[-339 -274   36  119  358  -81  -88 -139  -56   96  117 -105  -19  199
 -338 -237 -315   88 -207 -211   33 -137   76   33 -163  152 -269  180
  117   -9  220  -93   20  169  -64   58 -304   78   21 -259    0  -79]
(65)
[  -8 -125 -405  123 -346 -421 -387 -196  175  388  184   63  -69 -456
   24  -53  196  153 -246  101   14   44  -94  511   46  141   40  373
 -273 -371  167 -503  721  157  -28  112 -184  -39   90 -277  247 -260]
(20)
[ 173   91 -509  125    6  -88 -168 -305  170  266   73  222   19 -547
  -63  100  175  229 -215  183  -82  134   -3  535  -12  186   64  285
  -90 -199  286 -369  714   53  145   16  -17 -202   11    8  336 -216]
(58)
[ 128 -119 -466  117 -350 -436 -448 -124  165  396  186   26  -32 -493
    7  -45  154  163 -232  167   13   72  -31  557   77  140   27  371
 -307 -409  188 -573  794  187  -40  169 -267  -42   76 -280  166 -343]
(195)
[   2  -95 -502  137 -323 -475 -361 -233  126  383  188   29  -21 -470
    3   19  169  174 -235  124    1  103  -40  551   79  130    5  351
 -255 -358  143 -522  813  174  -53  121 -247  -64   71 -241  256 -312]
(195)
[-503   43 -108 -356  254 -162 -899 -128    2  164   12   95  311 -218
  433 -170   13  147 -591 -224  -77   18  228  252   69  297   -6  337
  -22  281  205 -418  643  359  115  438 -369 -150  533 -256 -344  316]
(20)
[ -45  108 -433   32 -254 -344 -503 -210  139  353   63  142  -62 -421
   28  -79  300  235 -488  141 -316  172  -46  525  -22  120  -73  212
  -23 -263  468 -462  796  390   46  118 -284 -203  159   97  578   74]
(163)
[-292 -247  193   34  163  185 -313 -244   19  114  -96 -107 -141  131
 -256   23 -105   75 -150 -102  116 -166   62 -165 -246  150  -97  108
   -2  147  -93  327 -171  124  -22  -95 -193  208   68 -324 -110  -18]
(163)
[-400 -162   25   88  333 -105  -58 -102  -72   77   20  -67   -2  256
 -331 -136 -241  133 -127 -177   26 -159  169  -12 -243  180 -344  201
  135  -41  143    0  -14  141  -28    5 -327  106   21 -357   -3 -121]
(65)
[-313  117  -35  -12  266 -112 -306  -14  -94  104   69 -164  -68  358
 -105 -274 -149  113 -137  -45  150  -54  180  138 -198   58  -67   67
  180  -53  163  108 -356  316   61   87 -145   54   -7 -511 -121 -159]
(58)
[-288 -444  184  182  229   -3 -686 -235  126  105  -34 -149  115  304
 -215 -181    1  172 -305 -162    1  -27  236 -153 -173  111 -224   11
  190  161   73   71 -288  356   68 -243 -468  408  -41  -85 -181   20]
(58)
[-364  140  350  203   34 -156 -152 -301 -155  275 -211 -220   12 -327
  180 -277  -66 -253 -395   71   47  421 -336  339 -326   35 -245  161
 -174 -370  431 -257  453  291  -45  488 -598 -350  126   39 -473  277]
(124)
[ -41  121 -395   36 -263 -329 -518 -245  146  350   34  142  -75 -477
  -66 -110  274  276 -473  112 -233  188  -65  598  -42   87  -84  197
   10 -265  520 -403  807  438   51   56 -296 -199  120   60  574    3]
(58)
[  70 -127 -420  129 -325 -366 -348 -133  174  387  197   84  -43 -472
  -45   25  193  164 -181   94   53   31  -46  492   25  172   -3  409
 -279 -386  173 -522  757  126  -60   86 -215  -25   41 -246  237 -354]
(104)
[-216  -77 -149 -374  241 -170 -769   21   -3   34   70  359  346 -234
  326  -18 -169  308 -289 -185   28  -71  364  331  124  316 -113  410
 -136  197   81 -587  842  391  171  526 -487   15  372 -245 -448  270]
(124)
[-341 -163   11  122  397 -105 -130 -148  -89  117  103  -77   41  252
 -288 -253 -335  132 -140 -158  -24 -139  165   47 -180  108 -243  153
   85  -28  208  -86  -21  183  -57   56 -313   51   22 -348  -96 -152]
(163)
[-407  148  440  163   64 -133 -101 -249 -104  339 -188 -283  -58 -387
  215 -239 -111 -222 -408   95  136  387 -343  406 -295   34 -232  190
 -237 -367  417 -296  403  298  -38  473 -605 -350  152    4 -481  234]
(191)
[-415  141  408  138  -20 -193  -58 -379 -173  320 -265 -256  -58 -361
  188 -241  -28 -267 -463  107  -11  492 -406  327 -345   29 -174  218
 -145 -343  450 -238  346  265 -105  486 -511 -400  156   44 -389  356]
(104)
[-310  107  -75  -48  245  -94 -370   45  -68   94  118 -169  -52  307
  -22 -265 -196  112 -158  -22  157  -71  257  186 -195  121  -43  139
  113  -82   69   43 -331  243  142  142 -185   19   23 -568 -216 -182]
(159)
[-302 -341  148  114  178 -196 -670 -147  101   65   29 -103  129  328
 -194 -132   -6  203 -357 -149   89  -67  247  -64 -145  105 -196   11
  147  121   50  -16 -151  491   53  -43 -497  405  -49 -160 -122  -19]
(163)
[  17   14  367  322   77 -286    8 -265 -180  329 -185 -312 -376 -359
  161 -132   -2 -167 -131  134   -3  427 -330  230 -148   47 -206  321
 -138 -337  429 -179  457   40    7  603 -200 -249  258  213 -462  430]
(191)
[-585 -214 -176 -298  270 -136 -621   -3    6  139  118  284  373 -236
  327  160  -80  263 -316 -366  -13 -212  415  163  134  351  -91  486
 -375  194 -107 -382  840  424   -3  496 -283   90  281 -323 -228  148]
(195)
[ -28  148 -475   59 -214 -357 -525 -212  136  359   28  100  -60 -420
  -25  -83  299  280 -389  136 -290  192  -94  574  -42  116  -49  215
  120 -257  570 -422  816  410   39   98 -206 -188  109   78  546   31]
(64)
[ -10  -49 -516   63 -349 -485 -327 -163  124  346  172   77  -10 -406
  -29   -8  208  151 -216  213  -27  103  -33  564    1  209   82  395
 -194 -383  211 -515  741  117  -78  147 -245  -67   78 -254  300 -290]
(195)
[-329 -223  687  224  297 -221  -66 -208   31  223  -80 -439 -233 -466
  255 -166 -355 -122 -127 -126    1  260 -254  345  -50   24 -307  438
 -358 -219  204 -177  466  122   -4  409 -523 -266  164   34 -733  193]
(104)
[-359   57   36 -537  186 -420 -432  186    9   25   61  327  440   31
  406  262  107  347 -113 -128  326  -29  589  219  193  361 -117  219
  -42   34 -223 -364  464  368   85  318 -186   78  271 -472 -293  -90]
(163)
[-441   57   29 -556  190 -452 -344  115  -28   30   38  327  400   23
  352  235   25  322 -137  -91  350  -40  486  210  149  355  -85  220
    5   39 -173 -338  427  348   69  300 -174   31  274 -504 -279  -72]
(65)
[-544    9 -170 -378  290 -188 -839 -127  -15  133   29  146  370 -242
  423 -140   31  172 -517 -204  -99   -4  275  217   57  312   77  352
  -80  308  149 -428  637  367   85  383 -386 -127  542 -248 -339  314]
(159)
[-565 -124 -179 -280  289 -144 -625  -78   26  170   46  326  324 -267
  345  135    5  289 -329 -386  -52 -140  460  229  157  360  -27  476
 -402  266  -97 -412  794  402   11  493 -264   72  323 -320 -224  134]
(58)
[-258 -241  710  201  303 -145 -118 -222   21  222  -67 -414 -234 -482
  278 -132 -368 -110  -63 -126   -1  239 -308  306  -14   78 -333  401
 -281 -235  244 -138  422   65   11  391 -514 -242  148   64 -735  234]
(140)
[-584  -73 -266 -276  277 -169 -660 -129   13  174   21  283  330 -329
  358   77   68  281 -431 -379 -173 -144  440  276  109  403    8  546
 -307  238  -13 -450  815  424   35  621 -213   38  361 -334 -199  228]
(163)
[ -66  104 -415   82 -230 -413 -430 -195  187  355   42   75  -70 -492
  -20  -53  255  303 -474  106 -316  135  -34  605  -10   75 -122  299
   22 -297  480 -465  825  409   66  130 -242 -154  136  110  587   25]
(104)
[-321 -317  700  148  265 -195 -158 -171   44  190   24 -482 -234 -499
  329 -138 -470 -160  -82 -155   98  217 -321  363   29   53 -374  393
 -460 -227  153 -184  433  151   12  479 -625 -222  167   28 -790  196]
(20)
[-223   21  368   99  108 -437 -288 -354 -184  200 -270 -199  -46 -369
  263 -202   48  -80 -391  202 -131  541 -244   58 -249   66  -78  263
 -182 -287  350 -148  393  253 -218  561 -504 -295  348  251 -482  513]
(65)
[  86  -91 -519   94 -358 -417 -367 -155  171  355  181   67  -28 -545
    5   -8  232  184 -198  151   26   82   38  546   22  139   38  386
 -312 -412  156 -517  766  144  -30  116 -241  -48   89 -256  250 -303]
(124)
[ -20  369 -494  -66    0  -49 -218 -287  103  270   45  259  182 -503
  -26  153  152  340  -65  105   69  186  118  592  -98  256   -5  342
   -8 -299  284 -287  786  -22  202  -20  -70 -224  -46 -226  254 -348]
(191)
[ 136  210 -648  104   55 -135 -119 -346  157  276  -23  203   16 -620
  -48  189  226  307 -240  258  -75  196  100  600    0  255   93  316
  -30 -199  256 -348  666   16  177   20   61 -203   21  -49  380 -251]
(124)
[-213 -174 -114 -397  263 -144 -791  138   10    2   82  373  342 -174
  337   37 -222  219 -194 -195  129  -70  356  313  130  328 -187  350
 -132  151    4 -598  881  343  160  541 -553   -4  332 -210 -512  126]
(64)
[-611 -145 -229 -367  245 -175 -775   31    0  105   43  310  382 -223
  348   75   36  248 -382 -370  -91 -134  453  198  102  372   -9  509
 -296  292 -108 -412  805  412   25  503 -328  104  326 -296 -241  193]
(159)
[-400  -90  123 -510  161 -447 -476  179   14   32   79  285  378   75
  421  217  -25  331 -127 -155  294  -72  523  179  193  281 -176  259
  -15   66 -180 -387  384  391   95  303 -296  111  296 -459 -333   34]
(104)
[-220  -38  436   75  144 -422 -311 -368 -161  142 -323 -152   -6 -367
  263 -173  -67  -20 -439  209 -222  563 -205  105 -273  137  -91  370
 -199 -245  344 -176  407  225 -171  660 -488 -301  327  220 -512  553]
(163)
[-406 -207   10   93  342 -248 -117  -96  -80   44   94 -164   28  306
 -339 -224 -384  127 -229 -189   71 -108  142   -1 -238   72 -339  176
   40  -43  152 -109    6  247  -89  130 -373   91   27 -342  -23 -138]
(64)
[-404   85   65 -552  233 -415 -314  234   22   40   70  268  384    7
  366  276  -21  376  -84 -155  389  -97  575  203  137  286 -199  296
  -92   -3 -228 -360  458  363  108  338 -231  105  306 -511 -263  -80]
(191)
[-626  138 -231 -405  277 -209 -776 -161    2  170  -23   96  310 -220
  465 -141  114  168 -615 -195 -114   20  264  230   41  360   29  350
   23  270  144 -411  616  343  137  327 -319 -186  598 -291 -202  360]
(124)
[-309 -166  643  170  315 -187 -108 -217   15  230  -66 -477 -240 -475
  289  -87 -399 -130  -98  -97   70  291 -292  345  -18   48 -371  401
 -322 -254  252 -148  481  166  -13  453 -523 -271  143    6 -743  171]
(195)
[  -3  390 -441    5   23  -10 -201 -303  147  296  114  206  133 -421
  -37  118  152  338   -8  -22   18  184  113  609  -45  260  -51  330
  -33 -297  315 -229  752  -54  181  -34   25 -199  -82 -235  229 -359]
(163)
[-201  -16  435  108  137 -407 -270 -311 -126  208 -271 -188  -29 -328
  234 -175  -71  -35 -390  139 -143  526 -255  108 -265  117  -91  332
 -231 -286  380 -185  360  236 -193  673 -533 -269  336  219 -481  549]
(58)
[-562  -51 -108 -370  281 -192 -795  -64   65  125   12   85  309 -198
  398  -86   26  162 -511 -265  -63  -14  271  197   87  347  -54  342
 -108  311   78 -414  611  332  129  281 -407 -108  532 -230 -278  231]
(58)
[  25   18  382  298   89 -325  -40 -193 -152  367 -178 -322 -437 -288
  190 -150   26 -183 -110  145   13  450 -300  305 -107   84 -135  360
 -124 -389  405 -267  456   40  -37  670 -190 -296  264  148 -509  372]
(104)
[-490   83  415  189   30 -207  -33 -355 -192  297 -253 -270  -58 -331
  187 -285  -47 -317 -463   81   12  460 -410  355 -358   30 -219  194
 -106 -341  435 -233  398  255  -75  470 -577 -395  176   34 -392  328]
(140)
[-251  -55  424  111  162 -488 -220 -341 -147  169 -240 -227  -11 -366
  238 -180  -87  -22 -414  119 -174  556 -248  121 -231   74  -98  344
 -199 -253  323 -150  433  267 -179  652 -487 -259  327  278 -437  534]
(65)
[-429  -86    1   55  415 -167  -30  -68  -79  109  144 -114   -9  289
 -305 -235 -333  130 -152 -229   36 -114  181   56 -244   85 -253  195
  113  -34  257  -70   14  220  -59  118 -309   35   52 -319   10  -77]
(64)
[ -91   28  398  328  129 -292  -25 -246 -162  366 -126 -334 -428 -265
  233 -140  -51 -239  -50  112   67  427 -329  312  -89   79 -187  273
 -218 -362  424 -286  492  -45  -32  648 -265 -365  278  149 -570  374]
(64)
[ 187  218 -620  117   26 -156 -145 -387  161  264   15  165   27 -628
  -20  196  248  277 -316  243  -22  253   89  570    6  248   91  303
 -104 -207  261 -401  739   38  195  100  -15 -220   66  -18  408 -267]
(20)
[-426 -206    3  175  474  -10  -65 -141  -59  123   87  -87   67  206
 -311 -231 -359  139 -266 -204    5 -138  200  -22 -220  113 -280  190
  108    2  223 -100   20  142  -44   12 -306   77   72 -253  -24  -76]
(159)
[-322 -203  152   59  223  156 -265 -301    8  102 -193 -105 -145  136
 -260    8 -104   87 -257 -134  115  -85  101 -187 -299  185  -55  179
   97  153    0  305 -130   91  -34    4 -154  158  145 -371  -66    2]
(140)
[-387  231  347  164   49 -127  -38 -354 -147  317 -278 -304  -64 -365
  153 -305   11 -260 -463  128    2  472 -328  364 -363  101 -185  175
 -152 -388  472 -272  407  271  -43  471 -499 -385  135   25 -393  268]
(64)
[-273 -419  237  182  219  -42 -649 -216   67   70   -4  -97  134  341
 -215 -124  -53  176 -206 -112  125  -59  189  -61 -138  114 -220  -21
  219  115   63   41 -180  401   74 -143 -489  397 -106 -157 -207  -44]
(65)
[ -30   59  335  312  185 -301    0 -292 -192  311 -168 -316 -382 -321
  122 -141  -79 -171 -128   88   36  452 -370  259  -90  106 -190  324
 -194 -351  416 -232  554   34  -42  663 -173 -345  249  170 -511  359]
(195)
[-314 -224  680  221  345 -180 -103 -249   28  242  -58 -363 -193 -449
  281  -83 -341 -123  -51 -154  -12  275 -284  286  -66   21 -295  446
 -271 -184  294 -152  523   41  -25  378 -563 -306  124   74 -767  268]
(104)
[-602  107 -125 -379  221 -202 -754 -152   -3  127  -69  127  329 -168
  428 -107  115  158 -624 -183  -23   44  266  230   14  393   59  335
    1  320  114 -391  601  326  110  339 -361 -113  561 -314 -285  294]
(140)
[-420 -225   43   51  373 -180 -104   34 -110   84  147 -106   81  309
 -286 -281 -333  114 -177 -197   67 -150  194  -26 -222   62 -301  165
   87  -64  160 -104  -62  256  -34   43 -376  133   55 -319  -54  -68]
(159)
[  93 -151 -486  182 -274 -386 -433 -217  172  399  243   74  -18 -500
   -7  -23  161  171 -170  112   65   53 -101  529   91  150   63  322
 -265 -391  162 -541  793   65  -60   74 -195  -74   21 -219  207 -354]
(64)
[ 144  181 -547   99   -5 -179  -42 -279  175  264  -26  212  -19 -549
  -60  216  231  269 -254  204  -24  219  124  575  -27  221   50  305
 -132 -213  194 -385  696  -13  161   67   -9 -227   75  -51  398 -275]
(140)
[-292  143  420  194  103 -144 -120 -291 -116  299 -336 -294  -73 -352
  148 -250    5 -255 -400   94   21  474 -349  319 -300  113 -265  162
 -160 -325  427 -245  377  256  -35  456 -489 -345  160   40 -474  225]
(64)
[  96  268 -600   24   15 -146 -113 -302  174  196    6  181    9 -589
  -14  202  203  270 -257  228   15  187  111  619  -13  232   20  344
 -114 -211  196 -379  677   65  170   71  -64 -163   20  -65  357 -295]
(104)
[ 177  253 -612  123   26 -124  -97 -361  141  279  -33  254   36 -595
  -78  177  223  300 -235  228  -63  248   65  582  -76  187  100  327
  -62 -225  281 -340  722   13  149   80   25 -240  -12  -35  390 -248]
(191)
[-329 -419  216  175  250  -44 -691 -176  127   74   91 -158  152  274
 -225 -188  -81  220 -268 -235   98 -113  258 -114 -139   95 -200   62
  118  166   22  -19 -171  403   57 -192 -518  428  -20 -139 -248  -41]
(159)
[-585  105 -204 -403  258 -191 -775 -117   10  123  -24  118  310 -233
  478 -116   88  155 -592 -191 -113   20  314  251   48  359  -16  362
  -20  295  173 -439  634  306  177  341 -362 -210  564 -285 -263  365]
(124)
[-245 -209  664  209  324 -120 -165 -195   50  182  -75 -351 -188 -464
  269 -134 -387 -155  -16 -126    4  250 -308  338  -11   42 -315  334
 -328 -170  258 -100  424   -2  -11  365 -565 -282  114   84 -828  204]
(159)
[-367 -256   55  107  381 -122 -118 -114  -57   22  130  -75   37  260
 -347 -198 -402  136  -98 -249    2 -185  150  -28 -174  108 -342  187
   64   -2  209  -45   25  156  -51   33 -379   92  -29 -282  -38  -96]
(124)
[  34 -182 -457  148 -354 -430 -429 -160  176  416  187   75  -36 -521
   46   10  219  187 -222  126   43   66  -72  545   66  156   52  370
 -282 -395  177 -535  741  160  -50  114 -241  -38   89 -247  249 -260]
(58)
[-256  -57  412  112  103 -436 -216 -361 -167  189 -308 -192    1 -390
  196 -187   22  -83 -490  195 -200  552 -237   78 -297   78  -94  289
 -199 -270  367 -165  412  265 -191  568 -529 -309  324  297 -348  539]
(58)
[ -19  379 -438  -76  -58  -50 -239 -282  135  259   88  209  163 -430
  -28   87  161  286  -83   68  127  207  107  618  -88  278 -112  315
  -66 -359  349 -333  739  -29  192  -25 -132 -204  -24 -263  243 -349]
(58)
[  54 -113 -466  137 -311 -390 -367 -167  155  404  159   82  -50 -531
  -10  -28  207  210 -218  131  -36   32  -69  506   66  186   42  376
 -332 -391  122 -521  764  122  -68   65 -167  -51   54 -267  229 -307]
(163)
[  16  -57 -485  164 -233 -352 -368 -268  150  392  173   72  -17 -524
  -40    7  165  220 -158  112  -78   28  -56  531   20  157   39  385
 -272 -283  208 -471  751   64  -24   44 -195  -65   54 -215  211 -264]
(64)
[-326 -231  617  190  307 -236 -116 -239  -36  205  -92 -432 -167 -452
  279 -122 -394 -149 -150 -119  -38  307 -277  301  -48   32 -341  407
 -339 -190  233 -156  454  106    2  496 -534 -270  156   30 -689  244]
(159)
[-248  -10  413  111  129 -444 -182 -355 -160  199 -309 -189  -44 -340
  259 -169   13  -59 -426  184 -228  572 -222  116 -271  100  -90  313
 -176 -279  363 -160  413  269 -186  636 -450 -313  352  243 -386  558]
(163)
[  10  126 -401    8 -282 -382 -524 -200  109  356   73  197  -22 -394
   23  -31  239  283 -371  147 -228  168 -103  564   19   63  -37  180
  108 -238  538 -456  818  449   83   82 -265 -198  111   47  555    7]
(104)
[ 105  -21 -541   78 -359 -463 -430 -168  106  339  223  102   48 -493
   12  -24  217  191 -205  191  -48   79   37  570   41  130   74  349
 -260 -385  209 -542  783  143  -43  190 -252  -93   54 -195  255 -275]
(124)
[-461 -203   27   90  370 -137 -144  -77  -67  102  134 -157   50  268
 -291 -205 -308   99 -158 -195   41 -154  186   29 -201  100 -305  172
   30  -43  137  -27  -21  247 -104   36 -416   99   27 -324  -70 -138]
(195)
[-345   45  411  181  -18 -183  -87 -276 -142  280 -247 -265  -47 -363
  169 -272  -81 -263 -471  125   25  418 -437  280 -299   66 -276  197
 -289 -381  366 -279  380  262 -117  462 -547 -308  175   21 -384  316]
(159)
[-557 -195 -161 -292  229 -157 -667  -65   21   96   83  313  364 -255
  351  100  -25  274 -352 -391  -93 -153  423  243  111  345  -24  503
 -305  251  -97 -407  829  430   32  555 -296   85  320 -249 -230  209]
(140)
[-603 -118 -230 -313  198 -246 -662  -28   -4  154   68  279  348 -259
  346  113   22  277 -386 -368  -61 -139  458  231  101  347  -55  523
 -421  211 -116 -449  825  491    5  607 -280  144  327 -321 -237  163]
(163)
[-407 -188  150   34  224  144 -251 -283  -11  146 -142 -121  -56  128
 -235    9  -83  124 -239 -112   73  -82  165 -145 -304  187  -81  196
   59  109  -39  325 -117  116  -44  -47 -178  153  126 -361  -96   63]
(195)
